Below is a small trained network, with its code and all its weights. Each question gives an input and a target symbol and asks what happens when units are switched off, that is, made to give their printed mean instead of their output.

import numpy as np


def w(rows, s, z=0):
    codes = np.array(rows[::2]) - 128.0
    scale = np.full(codes.shape[1], s)
    scale[-1] = z or s
    return codes * scale


def norm(h):
    return h / np.sqrt((h * h).mean(-1, keepdims=True) + 1e-5)


def f(y):
    return y / 2 * (1 + np.tanh(0.7978845608 * (y + 0.044715 * y**3)))


def softmax(a):
    e = np.exp(a - a.max(-1, keepdims=True))
    return e / e.sum(-1, keepdims=True)


def log_softmax(a):
    a = a - a.max(-1, keepdims=True)
    return a - np.log(np.exp(a).sum(-1, keepdims=True))


def net(x, mask):
    ids = ['ΘΛΞΠαδημστω'.index(c) for c in x.split()]
    T = len(ids)
    res = E[ids] + P[:T]
    u = 0
    for l in range(2):
        q, k, v = (norm(res) @ M[l].T for M in (Q, K, V))
        z = softmax(np.where(np.tri(T) > 0, q @ k.T / 2**0.5, -1e9)) @ v
        res = res + np.where(mask[u], z, O[l][:, -1]) @ O[l][:, :-1]
        u += 1
        y = f(norm(res) @ A[l][:, :-1].T + A[l][:, -1])
        res = res + np.where(mask[u : u + 8], y, B[l][:, -1]) @ B[l][:, :-1]
        u += 8
    return log_softmax(norm(res)[-1] @ U[:, :-1].T + U[:, -1])


Q, K, V, O, A, B = {}, {}, {}, {}, {}, {}
E = w([
[100,117,71,60,112,108,51,32,37],'Θ',
[180,141,214,172,73,202,123,95,2],'Λ',
[136,167,125,119,136,64,114,112,99],'Ξ',
[19,103,83,127,169,160,128,238,14],'Π',
[167,176,160,117,137,62,122,108,79],'α',
[165,157,130,179,36,130,230,133,89],'δ',
[240,131,159,118,181,140,98,95,82],'η',
[107,89,139,150,69,93,57,43,81],'μ',
[188,95,99,189,175,182,88,191,149],'σ',
[160,61,169,221,137,143,119,176,138],'τ',
[135,80,155,196,135,125,26,110,146],'ω',
],0.009)
P = w([
[61,95,106,182,158,162,180,129,185],'0',
[213,211,114,111,96,145,26,87,87],'1',
[183,191,90,128,84,124,2,71,96],'2',
[217,135,165,138,159,122,71,106,77],'3',
[208,115,158,151,156,105,94,129,84],'4',
[212,112,134,141,153,91,108,136,97],'5',
[212,87,115,133,161,83,111,148,118],'6',
[193,108,116,150,84,69,115,137,81],'7',
[194,95,107,164,83,73,123,145,93],'8',
[193,81,98,154,107,65,138,158,103],'9',
[190,95,65,165,66,69,140,168,110],'10',
[173,105,55,157,35,55,146,128,92],'11',
[169,91,53,162,30,50,144,131,87],'12',
[182,77,48,172,27,60,138,111,95],'13',
],0.0074)
Q[0] = w([
[120,208,165,62,127,214,157,41,232],'0.h1',
[188,82,85,171,89,72,85,171,2],'0.h1',
],0.0081)
K[0] = w([
[254,200,148,152,52,70,51,79,191],'0.h1',
[12,70,127,35,206,205,189,227,17],'0.h1',
],0.0062)
V[0] = w([
[2,167,97,87,118,183,100,182,109],'0.h1',
[232,28,45,136,101,203,157,52,63],'0.h1',
],0.0049)
O[0] = w([
[162,116,174,7,49,161,170,99,185,255],'0.h1',
[93,221,220,154,145,80,68,199,147,208],'0.h1',
],0.011,0.0025)
A[0] = w([
[86,104,151,80,85,212,60,133,174,255],'0.n1',
[151,231,136,134,179,141,8,107,56,110],'0.n2',
[149,238,182,76,76,106,69,152,116,104],'0.n3',
[255,115,204,76,135,130,83,130,175,198],'0.n4',
[18,120,76,109,120,139,119,48,173,132],'0.n5',
[122,113,177,151,84,147,112,97,69,123],'0.n6',
[193,187,161,129,129,223,171,163,197,145],'0.n7',
[197,41,66,53,95,108,154,60,104,182],'0.n8',
],0.0067,0.0054)
B[0] = w([
[190,164,215,32,178,99,115,168,56,190],'0.n1',
[121,99,151,255,86,150,249,161,189,198],'0.n2',
[153,98,142,80,178,154,46,170,85,192],'0.n3',
[59,149,115,51,39,106,105,115,92,239],'0.n4',
[173,211,130,73,130,195,145,194,192,123],'0.n5',
[105,176,25,114,170,54,148,193,223,161],'0.n6',
[91,125,177,75,127,49,106,136,65,154],'0.n7',
[149,107,208,204,85,118,133,251,122,254],'0.n8',
],0.0061,0.0085)
Q[1] = w([
[166,148,105,255,102,61,62,222,53],'1.h1',
[128,100,157,166,105,81,100,202,73],'1.h1',
],0.0072)
K[1] = w([
[44,144,127,134,212,176,190,124,255],'1.h1',
[126,143,93,188,185,168,163,110,228],'1.h1',
],0.0085)
V[1] = w([
[72,204,164,33,101,107,97,198,253],'1.h1',
[166,92,156,128,245,238,41,138,206],'1.h1',
],0.006)
O[1] = w([
[178,190,156,124,142,139,143,159,208,3],'1.h1',
[248,130,128,96,158,113,198,20,99,74],'1.h1',
],0.013,0.00063)
A[1] = w([
[29,195,162,115,67,158,63,226,223,141],'1.n1',
[250,131,150,113,120,109,250,70,53,202],'1.n2',
[142,200,62,132,126,64,125,163,57,157],'1.n3',
[33,57,126,136,30,161,107,157,55,131],'1.n4',
[82,101,224,221,75,180,69,205,107,65],'1.n5',
[11,7,46,154,85,239,89,128,29,5],'1.n6',
[173,148,223,147,95,176,173,191,43,195],'1.n7',
[90,40,29,69,122,130,152,2,16,228],'1.n8',
],0.0065,0.0029)
B[1] = w([
[54,137,93,99,139,180,136,46,98,254],'1.n1',
[32,101,62,130,159,134,47,150,166,242],'1.n2',
[134,80,229,136,147,147,111,93,152,163],'1.n3',
[194,180,90,159,175,147,192,156,163,237],'1.n4',
[141,136,85,94,107,69,186,88,129,245],'1.n5',
[190,255,95,107,124,127,53,104,84,168],'1.n6',
[153,68,125,96,94,95,105,132,130,250],'1.n7',
[107,109,248,133,61,222,146,126,193,187],'1.n8',
],0.0095,0.0087)
U = w([
[133,169,158,2,146,181,84,149,77,163],'Θ',
[121,144,165,94,69,35,154,89,118,89],'Λ',
[200,76,40,120,90,117,174,201,122,129],'Ξ',
[142,126,112,105,58,162,246,147,191,4],'Π',
[193,185,128,169,100,203,115,125,52,106],'α',
[66,195,48,131,140,137,137,158,115,229],'δ',
[132,119,170,185,177,55,129,191,66,127],'η',
[177,193,145,147,151,148,134,178,225,135],'μ',
[134,104,58,106,177,85,13,152,138,27],'σ',
[78,70,168,153,125,196,115,131,164,150],'τ',
[179,120,71,83,180,149,184,48,119,212],'ω',
],0.0078,0.0029)

Each question gives the input, a string of symbols that net reads in full, and the target symbol t.
The units are the heads (2 rows each of Q, K, V and O) and the neurons (one row each of A and B). Each row of codes is followed by its name. A weight is (code - 128) times the scale printed after its matrix; where a second scale follows, it is the last column's (O, A, B and U).
mask holds one flag per unit, layer by layer, with each layer's heads first. A switched-off unit (its flag False) gives its mean, the last column of its rows in O or B, instead of its output. The means were averaged over made-up inputs and are rounded, as every weight is.
A unit's drop is (log p(t) with every unit on - log p(t) with that unit switched off) / (log p(t) with every unit on - log p(t) with every unit switched off).
The circuit of an input: a set's keep is (log p(t) with only the set's units on - log p(t) with every unit switched off) / (log p(t) with every unit on - log p(t) with every unit switched off). Starting from the 12 units with the biggest drops (on a tie, the unit counted first), units are removed one at a time, each time the one whose removal leaves the highest keep (on an exact tie, the one counted first), for as long as the keep stays at least 0.8.
circuit, biggest first: the units of the circuit, biggest drop first
k most important neurons: the k neurons with the biggest drops, biggest first
top k neurons in layer l: the k neurons of layer l with the biggest drops, biggest first
input ω τ δ η Π Λ δ τ τ Π μ δ δ μ, target ω: circuit, biggest first => [0.n4; 1.h1]
input τ Λ μ, target τ: 2 most important neurons => [0.n4; 0.n8]
input α μ Ξ α δ δ, target α: 2 most important neurons => [1.n6; 1.n8]
input α τ τ τ, target α: 2 most important neurons => [1.n6; 1.n8]
input ω δ η τ τ Ξ μ μ Ξ δ δ ω Λ δ, target ω: 3 most important neurons => [0.n8; 0.n5; 0.n4]
input η Λ α μ, target η: circuit, biggest first => [0.h1]
input δ τ δ σ, target δ: 3 most important neurons => [0.n4; 0.n8; 1.n1]
input μ δ Ξ, target μ: circuit, biggest first => [1.h1; 0.n5]
input σ τ μ μ τ Λ μ α μ δ τ τ δ, target σ: top 3 neurons in layer 0 => [0.n4; 0.n7; 0.n8]
input ω δ ω τ τ, target ω: circuit, biggest first => [0.h1; 1.h1; 0.n8]
input ω τ Ξ δ Θ, target ω: 2 most important neurons => [0.n8; 0.n5]
input τ σ α Λ δ α μ, target τ: 4 most important neurons => [0.n4; 1.n8; 0.n8; 1.n2]
input Ξ δ δ, target Ξ: top 3 neurons in layer 0 => [0.n8; 0.n5; 0.n4]
input μ δ ω σ ω δ τ Λ σ, target μ: 2 most important neurons => [0.n5; 0.n8]
input τ τ α, target τ: top 2 neurons in layer 1 => [1.n8; 1.n2]
input Ξ δ δ δ α Λ, target Ξ: top 2 neurons in layer 0 => [0.n8; 0.n5]
input σ δ Π Λ α α μ, target Θ: 4 most important neurons => [0.n2; 0.n1; 1.n5; 0.n7]
input Λ α δ Λ, target Λ: 2 most important neurons => [0.n2; 1.n5]
input σ Ξ σ δ ω δ δ, target σ: 3 most important neurons => [0.n3; 1.n2; 0.n7]
input Θ η δ δ, target Θ: circuit, biggest first => [0.h1; 0.n3]
input ω Λ α μ α τ δ μ, target ω: circuit, biggest first => [0.h1; 1.h1; 0.n4]
input Ξ Ξ ω, target Ξ: 2 most important neurons => [0.n8; 0.n5]
input Λ δ δ, target Λ: 2 most important neurons => [0.n2; 0.n4]
input σ μ δ μ μ, target σ: top 2 neurons in layer 0 => [0.n3; 0.n4]
input σ μ τ Λ τ τ Θ Ξ η Ξ τ δ Θ, target σ: 2 most important neurons => [0.n4; 1.n2]
input Ξ σ σ α, target Ξ: 3 most important neurons => [0.n8; 0.n5; 0.n3]
input μ μ δ α τ δ τ δ μ Θ Ξ α Θ, target μ: top 2 neurons in layer 0 => [0.n5; 0.n4]
input α τ Ξ α δ α δ δ Θ Π ω, target Θ: top neuron in layer 1 => [1.n6]
input τ ω δ δ, target τ: top neuron in layer 0 => [0.n8]
